Below are the code and all the weights of a small trained network. Each question names an input and a class and asks about switching units off, where a switched-off unit gives its printed mean instead of its output.

import numpy as np


def w(rows, s, z=0):
    codes = np.array(rows[::2]) - 128.0
    scale = np.full(codes.shape[1], s)
    scale[-1] = z or s
    return codes * scale


def f(y):
    return np.maximum(y, 0)


def log_softmax(a):
    a = a - a.max(-1, keepdims=True)
    return a - np.log(np.exp(a).sum(-1, keepdims=True))


def net(x, mask):
    res = np.array(x, float).reshape(1, 7) / 4 @ E
    y = f(res @ A[0][:, :-1].T + A[0][:, -1])
    res = res + np.where(mask, y, B[0][:, -1]) @ B[0][:, :-1]
    return log_softmax(res[-1] @ U[:, :-1].T + U[:, -1])


A, B = {}, {}
E = w([
[127,128,128],'x0',
[245,126,200],'x1',
[129,129,127],'x2',
[128,127,129],'x3',
[128,128,129],'x4',
[198,16,44],'x5',
[205,209,76],'x6',
],0.012)
A[0] = w([
[165,148,175,38],'n1',
[195,167,130,46],'n2',
[190,94,177,102],'n3',
[154,91,127,148],'n4',
[109,162,187,251],'n5',
[118,169,231,245],'n6',
[52,95,96,189],'n7',
[109,162,193,254],'n8',
[113,77,153,131],'n9',
[53,164,102,177],'n10',
[129,34,145,163],'n11',
[112,99,60,163],'n12',
[41,84,118,142],'n13',
[139,114,88,88],'n14',
[200,175,112,88],'n15',
[162,72,147,168],'n16',
[209,174,133,54],'n17',
[94,144,182,153],'n18',
[56,111,162,74],'n19',
[109,250,153,254],'n20',
[155,189,116,146],'n21',
[93,197,148,182],'n22',
[56,203,126,135],'n23',
[154,135,165,85],'n24',
[101,143,193,212],'n25',
[174,142,28,131],'n26',
[164,136,193,99],'n27',
[162,149,90,140],'n28',
],0.016,0.0059)
B[0] = w([
[19,78,157,156],'n1',
[94,164,58,169],'n2',
[228,221,144,177],'n3',
[173,152,65,166],'n4',
[51,125,181,207],'n5',
[74,96,216,229],'n6',
[77,71,14,206],'n7',
[71,116,206,210],'n8',
[243,189,139,164],'n9',
[141,204,124,209],'n10',
[249,193,119,194],'n11',
[134,30,103,193],'n12',
[102,189,2,204],'n13',
[106,51,186,159],'n14',
[68,96,27,184],'n15',
[238,157,140,178],'n16',
[68,147,38,180],'n17',
[103,104,206,186],'n18',
[38,117,157,182],'n19',
[89,224,164,253],'n20',
[177,202,80,177],'n21',
[129,215,174,208],'n22',
[157,185,158,219],'n23',
[98,41,122,150],'n24',
[82,75,209,197],'n25',
[101,27,146,212],'n26',
[80,55,168,169],'n27',
[77,33,165,170],'n28',
],0.008,0.019)
U = w([
[53,135,133,179],'0',
[185,108,40,129],'1',
[121,58,214,108],'2',
[245,180,143,3],'3',
[128,215,122,143],'4',
[90,24,112,128],'5',
],0.013,0.0027)

Each question gives the input, the list of numbers given to net, and the class t.
The units are the neurons (one row each of A and B). Each row of codes is followed by its name. A weight is (code - 128) times the scale printed after its matrix; where a second scale follows, it is the last column's (A, B and U).
mask holds one flag per neuron, in row order. A switched-off neuron (its flag False) gives its mean, the last column of its row in B, instead of its output. The means were averaged over made-up inputs and are rounded, as every weight is.
A unit's drop is (log p(t) with every unit on - log p(t) with that unit switched off) / (log p(t) with every unit on - log p(t) with every unit switched off).
The circuit of an input: a set's keep is (log p(t) with only the set's units on - log p(t) with every unit switched off) / (log p(t) with every unit on - log p(t) with every unit switched off). Starting from the 12 units with the biggest drops (on a tie, the unit counted first), units are removed one at a time, each time the one whose removal leaves the highest keep (on an exact tie, the one counted first), for as long as the keep stays at least 0.8.
units of the circuit, in order: the units of the circuit, biggest drop first
top k neurons: the k neurons with the biggest drops, biggest first
drop of u: that unit's drop, to one decimal
input [-1,0,7,8,6,5,3], class 5: top 2 neurons => n26; n13
input [4,6,-5,-2,-8,-6,0], class 2: units of the circuit, in order => n6
input [-1,6,-6,0,-6,1,-7], class 3: units of the circuit, in order => n11; n3
input [6,1,0,4,5,-6,-8], class 2: top 2 neurons => n25; n6
input [7,7,-2,4,-3,7,1], class 1: top 2 neurons => n15; n17
input [-5,0,4,3,-2,4,8], class 5: top 2 neurons => n26; n28
input [7,-8,-6,5,-4,2,0], class 1: top 2 neurons => n13; n6
input [-5,1,5,-3,-3,-7,6], class 0: top 2 neurons => n6; n11
input [-4,-8,-2,-6,2,-2,1], class 4: top 2 neurons => n10; n23
input [-3,-1,-7,6,1,-1,1], class 4: drop of n12 => 0.3
input [-6,-1,7,-4,-2,1,5], class 5: drop of n13 => 0.2
input [0,2,8,3,-8,-6,8], class 0: drop of n16 => 0.1
